Below is a small trained network, with its code and all its weights. Each question gives an input and a class and asks what happens when units are switched off, that is, made to give their printed mean instead of their output.

import numpy as np


def w(rows, s, z=0):
    codes = np.array(rows[::2]) - 128.0
    scale = np.full(codes.shape[1], s)
    scale[-1] = z or s
    return codes * scale


def norm(h):
    return h / np.sqrt((h * h).mean(-1, keepdims=True) + 1e-5)


def f(y):
    return y / 2 * (1 + np.tanh(0.7978845608 * (y + 0.044715 * y**3)))


def log_softmax(a):
    a = a - a.max(-1, keepdims=True)
    return a - np.log(np.exp(a).sum(-1, keepdims=True))


def net(x, mask):
    res = np.array(x, float).reshape(1, 7) / 4 @ E
    u = 0
    for l in range(2):
        y = f(norm(res) @ A[l][:, :-1].T + A[l][:, -1])
        res = res + np.where(mask[u : u + 8], y, B[l][:, -1]) @ B[l][:, :-1]
        u += 8
    return log_softmax(norm(res)[-1] @ U[:, :-1].T + U[:, -1])


A, B = {}, {}
E = w([
[30,90,154,229],'x0',
[137,158,151,137],'x1',
[124,137,129,122],'x2',
[141,146,151,147],'x3',
[74,184,117,77],'x4',
[129,117,124,128],'x5',
[116,159,2,197],'x6',
],0.0047)
A[0] = w([
[87,190,103,67,41],'0.n1',
[6,45,97,149,213],'0.n2',
[178,139,146,90,177],'0.n3',
[124,95,207,96,72],'0.n4',
[126,189,97,194,102],'0.n5',
[2,121,158,177,23],'0.n6',
[124,52,158,228,57],'0.n7',
[125,166,19,220,7],'0.n8',
],0.0081,0.0018)
B[0] = w([
[97,127,33,67,158],'0.n1',
[197,196,240,135,253],'0.n2',
[139,172,124,193,174],'0.n3',
[60,86,132,124,193],'0.n4',
[54,89,146,173,172],'0.n5',
[254,187,87,172,225],'0.n6',
[151,180,121,103,210],'0.n7',
[69,36,220,97,236],'0.n8',
],0.0058,0.004)
A[1] = w([
[31,20,9,170,69],'1.n1',
[195,193,188,253,254],'1.n2',
[145,181,137,112,107],'1.n3',
[217,149,66,65,62],'1.n4',
[217,103,243,70,190],'1.n5',
[27,35,131,98,200],'1.n6',
[194,79,62,6,64],'1.n7',
[189,96,9,121,44],'1.n8',
],0.0058,0.0023)
B[1] = w([
[126,36,219,82,147],'1.n1',
[182,105,40,1,254],'1.n2',
[173,84,138,183,137],'1.n3',
[157,161,145,163,141],'1.n4',
[16,115,47,209,233],'1.n5',
[47,52,127,120,171],'1.n6',
[232,111,127,212,151],'1.n7',
[130,178,189,163,126],'1.n8',
],0.0054,0.0059)
U = w([
[197,178,120,152,67],'0',
[2,109,178,139,76],'1',
[89,144,93,121,253],'2',
],0.0082,0.00044)

Each question gives the input, the list of numbers given to net, and the class t.
The units are the neurons (one row each of A and B). Each row of codes is followed by its name. A weight is (code - 128) times the scale printed after its matrix; where a second scale follows, it is the last column's (A, B and U).
mask holds one flag per neuron, layer by layer. A switched-off neuron (its flag False) gives its mean, the last column of its row in B, instead of its output. The means were averaged over made-up inputs and are rounded, as every weight is.
A unit's drop is (log p(t) with every unit on - log p(t) with that unit switched off) / (log p(t) with every unit on - log p(t) with every unit switched off).
The circuit of an input: a set's keep is (log p(t) with only the set's units on - log p(t) with every unit switched off) / (log p(t) with every unit on - log p(t) with every unit switched off). Starting from the 12 units with the biggest drops (on a tie, the unit counted first), units are removed one at a time, each time the one whose removal leaves the highest keep (on an exact tie, the one counted first), for as long as the keep stays at least 0.8.
units of the circuit, in order: the units of the circuit, biggest drop first
unit that matters most: the unit with the biggest drop
k most important neurons: the k neurons with the biggest drops, biggest first
top k neurons in layer l: the k neurons of layer l with the biggest drops, biggest first
drop of u: that unit's drop, to one decimal
input [2,-4,-8,-5,0,-2,1], class 0: units of the circuit, in order : [0.n2]
input [8,-7,-6,1,8,3,-8], class 0: units of the circuit, in order : [0.n2 0.n6]
input [5,-4,-4,7,4,5,5], class 0: 2 most important neurons : [0.n6 0.n2]
input [-7,0,-2,-7,-2,1,8], class 1: top 3 neurons in layer 0 : [0.n8 0.n6 0.n2]
input [5,-8,8,-3,3,5,5], class 0: top 4 neurons in layer 1 : [1.n6 1.n2 1.n5 1.n1]
input [-5,-5,7,-1,2,4,6], class 1: top 3 neurons in layer 1 : [1.n1 1.n2 1.n6]
input [-4,-7,7,0,-3,4,6], class 1: units of the circuit, in order : [0.n8 0.n6 1.n2]
input [1,8,7,-6,5,1,6], class 1: 2 most important neurons : [0.n8 1.n2]
input [7,-1,7,6,-2,3,4], class 0: 3 most important neurons : [0.n6 1.n2 0.n2]
input [-6,-1,-7,6,1,5,7], class 1: top 3 neurons in layer 0 : [0.n8 0.n2 0.n6]
input [8,3,6,0,-7,-8,5], class 0: top 3 neurons in layer 0 : [0.n6 0.n2 0.n7]
input [2,7,-7,4,1,5,-2], class 0: 3 most important neurons : [0.n8 1.n6 0.n6]
input [-6,-8,-2,7,5,-3,8], class 1: 3 most important neurons : [0.n6 0.n8 0.n2]
input [5,-8,4,-3,-4,-1,1], class 0: unit that matters most : 0.n2
input [7,-3,2,2,-3,-5,3], class 0: drop of 0.n6 : 0.2
input [8,1,7,8,0,-1,-1], class 0: drop of 0.n6 : 0.1
input [3,5,-8,-7,-6,4,8], class 1: drop of 0.n8 : 2.1
input [-1,-3,-8,-8,6,6,6], class 1: drop of 0.n6 : 0.0
